Here is a tiny trained network, its code and every weight. The questions are about switching its units off for an input and a target symbol, where a switched-off unit gives its printed mean instead of its output.

import numpy as np


def w(rows, s, z=0):
    codes = np.array(rows[::2]) - 128.0
    scale = np.full(codes.shape[1], s)
    scale[-1] = z or s
    return codes * scale


def f(y):
    return np.maximum(y, 0)


def softmax(a):
    e = np.exp(a - a.max(-1, keepdims=True))
    return e / e.sum(-1, keepdims=True)


def log_softmax(a):
    a = a - a.max(-1, keepdims=True)
    return a - np.log(np.exp(a).sum(-1, keepdims=True))


def net(x, mask):
    ids = ['αβγδεζηθλξπστψω'.index(c) for c in x.split()]
    T = len(ids)
    res = E[ids] + P[:T]
    q, k, v = (res @ M[0].T for M in (Q, K, V))
    z = softmax(np.where(np.tri(T) > 0, q @ k.T / 3**0.5, -1e9)) @ v
    res = res + np.where(mask[0], z, O[0][:, -1]) @ O[0][:, :-1]
    y = f(res @ A[0][:, :-1].T + A[0][:, -1])
    res = res + np.where(mask[1:9], y, B[0][:, -1]) @ B[0][:, :-1]
    return log_softmax(res[-1] @ U[:, :-1].T + U[:, -1])


Q, K, V, O, A, B = {}, {}, {}, {}, {}, {}
E = w([
[138,189,55],'α',
[157,149,83],'β',
[117,171,208],'γ',
[106,131,90],'δ',
[99,149,152],'ε',
[94,147,58],'ζ',
[139,225,236],'η',
[85,254,142],'θ',
[55,174,58],'λ',
[97,242,157],'ξ',
[182,111,156],'π',
[53,56,156],'σ',
[166,138,176],'τ',
[57,207,122],'ψ',
[153,132,117],'ω',
],0.0086)
P = w([
[152,3,160],'0',
[150,250,168],'1',
[144,241,167],'2',
[144,245,166],'3',
[153,235,174],'4',
[146,235,166],'5',
[160,233,161],'6',
[153,233,160],'7',
[151,229,166],'8',
[147,242,158],'9',
[152,230,170],'10',
[129,235,174],'11',
[132,237,170],'12',
],0.0045)
Q[0] = w([
[108,141,150],'head 1',
[152,1,73],'head 1',
[103,167,174],'head 1',
],0.059)
K[0] = w([
[94,128,127],'head 1',
[205,253,94],'head 1',
[60,92,145],'head 1',
],0.05)
V[0] = w([
[8,190,52],'head 1',
[138,254,250],'head 1',
[175,181,39],'head 1',
],0.027)
O[0] = w([
[234,126,85,76],'head 1',
[66,111,4,131],'head 1',
[143,238,134,8],'head 1',
],0.035,0.011)
A[0] = w([
[167,134,23,110],'neuron 1',
[155,117,105,124],'neuron 2',
[80,96,158,128],'neuron 3',
[253,214,72,131],'neuron 4',
[133,48,217,126],'neuron 5',
[214,138,84,117],'neuron 6',
[245,154,197,7],'neuron 7',
[164,170,254,191],'neuron 8',
],0.0091,0.011)
B[0] = w([
[129,199,166,193],'neuron 1',
[124,146,137,150],'neuron 2',
[153,119,181,221],'neuron 3',
[247,131,232,167],'neuron 4',
[116,206,116,255],'neuron 5',
[97,87,144,161],'neuron 6',
[27,239,50,199],'neuron 7',
[175,5,95,246],'neuron 8',
],0.02,0.035)
U = w([
[204,82,124,157],'α',
[147,48,79,254],'β',
[53,49,131,80],'γ',
[78,143,35,106],'δ',
[94,187,196,244],'ε',
[163,180,59,162],'ζ',
[16,174,97,49],'η',
[118,253,177,93],'θ',
[187,188,137,92],'λ',
[73,242,98,189],'ξ',
[119,86,229,101],'π',
[140,113,125,239],'σ',
[49,196,209,61],'τ',
[170,131,207,159],'ψ',
[174,27,159,49],'ω',
],0.004,0.0048)

Each question gives the input, a string of symbols that net reads in full, and the target symbol t.
The units are the heads (3 rows each of Q, K, V and O) and the neurons (one row each of A and B). Each row of codes is followed by its name. A weight is (code - 128) times the scale printed after its matrix; where a second scale follows, it is the last column's (O, A, B and U).
mask holds one flag per unit, heads first, then neurons. A switched-off unit (its flag False) gives its mean, the last column of its rows in O or B, instead of its output. The means were averaged over made-up inputs and are rounded, as every weight is.
A unit's drop is (log p(t) with every unit on - log p(t) with that unit switched off) / (log p(t) with every unit on - log p(t) with every unit switched off).
The circuit of an input: a set's keep is (log p(t) with only the set's units on - log p(t) with every unit switched off) / (log p(t) with every unit on - log p(t) with every unit switched off). Starting from all 9 units, units are removed one at a time, each time the one whose removal leaves the highest keep (on an exact tie, the one counted first), for as long as the keep stays at least 0.8.
units of the circuit, in order: the units of the circuit, biggest drop first
most important unit: the unit with the biggest drop
k most important neurons: the k neurons with the biggest drops, biggest first
input τ ω ζ ω ξ ξ ψ β δ γ λ π π, target τ: units of the circuit, in order : [neuron 8; head 1]
input ζ α ε γ λ α π η δ ζ γ γ, target ζ: units of the circuit, in order : [neuron 7; neuron 8; head 1; neuron 4]
input γ δ ζ ψ λ τ α ζ, target γ: units of the circuit, in order : [head 1; neuron 5]
input λ η ψ τ θ τ γ λ λ, target λ: units of the circuit, in order : [neuron 7; neuron 4; neuron 8; head 1]
input τ γ ω ω ω ζ θ, target τ: most important unit : neuron 8
input α λ π ε θ, target α: 3 most important neurons : [neuron 8; neuron 4; neuron 7]
input ζ θ γ τ β θ ξ π γ ψ ζ π, target ζ: units of the circuit, in order : [neuron 7; neuron 8; neuron 4; head 1]
input θ ε ξ π π, target θ: units of the circuit, in order : [neuron 1; head 1; neuron 4]
input β θ π τ δ γ ω ω, target β: units of the circuit, in order : [neuron 8; head 1; neuron 7; neuron 4]
input ω ε π γ δ α γ ψ ε η θ θ ψ, target ω: units of the circuit, in order : [neuron 8; head 1]
input ξ γ γ λ γ ζ δ β π, target ξ: units of the circuit, in order : [neuron 1; head 1]
input π γ ψ γ α ω, target π: units of the circuit, in order : [head 1; neuron 7]
input γ ψ γ η π π γ δ ξ γ, target γ: 2 most important neurons : [neuron 7; neuron 5]
input γ γ γ π, target γ: 2 most important neurons : [neuron 7; neuron 5]
input δ δ π π θ π ε, target δ: most important unit : neuron 7
input β ζ ζ ζ, target β: 2 most important neurons : [neuron 8; neuron 7]
input η γ ψ δ ε ψ δ τ γ β ψ ω, target η: units of the circuit, in order : [head 1; neuron 8]
input π θ τ τ δ δ η γ, target π: 4 most important neurons : [neuron 8; neuron 7; neuron 3; neuron 5]
input ψ ε β δ δ ω ω π, target ψ: 2 most important neurons : [neuron 4; neuron 8]
input ζ ε α α ζ, target ζ: 3 most important neurons : [neuron 7; neuron 8; neuron 4]
input ψ λ γ ξ ψ ε π τ δ ε, target ψ: most important unit : head 1
input ζ ψ θ γ ε, target ζ: 3 most important neurons : [neuron 7; neuron 8; neuron 4]
input δ λ ψ ζ θ ψ, target δ: 2 most important neurons : [neuron 7; neuron 8]
input λ λ δ π η β δ ζ δ τ, target λ: 3 most important neurons : [neuron 7; neuron 4; neuron 8]
input ζ τ γ τ β ξ θ γ ε η τ, target ζ: 4 most important neurons : [neuron 7; neuron 8; neuron 4; neuron 5]
input γ γ β π δ τ θ γ ψ τ η θ, target γ: 2 most important neurons : [neuron 7; neuron 5]
input ω ψ ε η, target ω: 2 most important neurons : [neuron 8; neuron 7]
input α τ ζ δ ξ π λ α γ θ ω, target α: 3 most important neurons : [neuron 8; neuron 4; neuron 7]
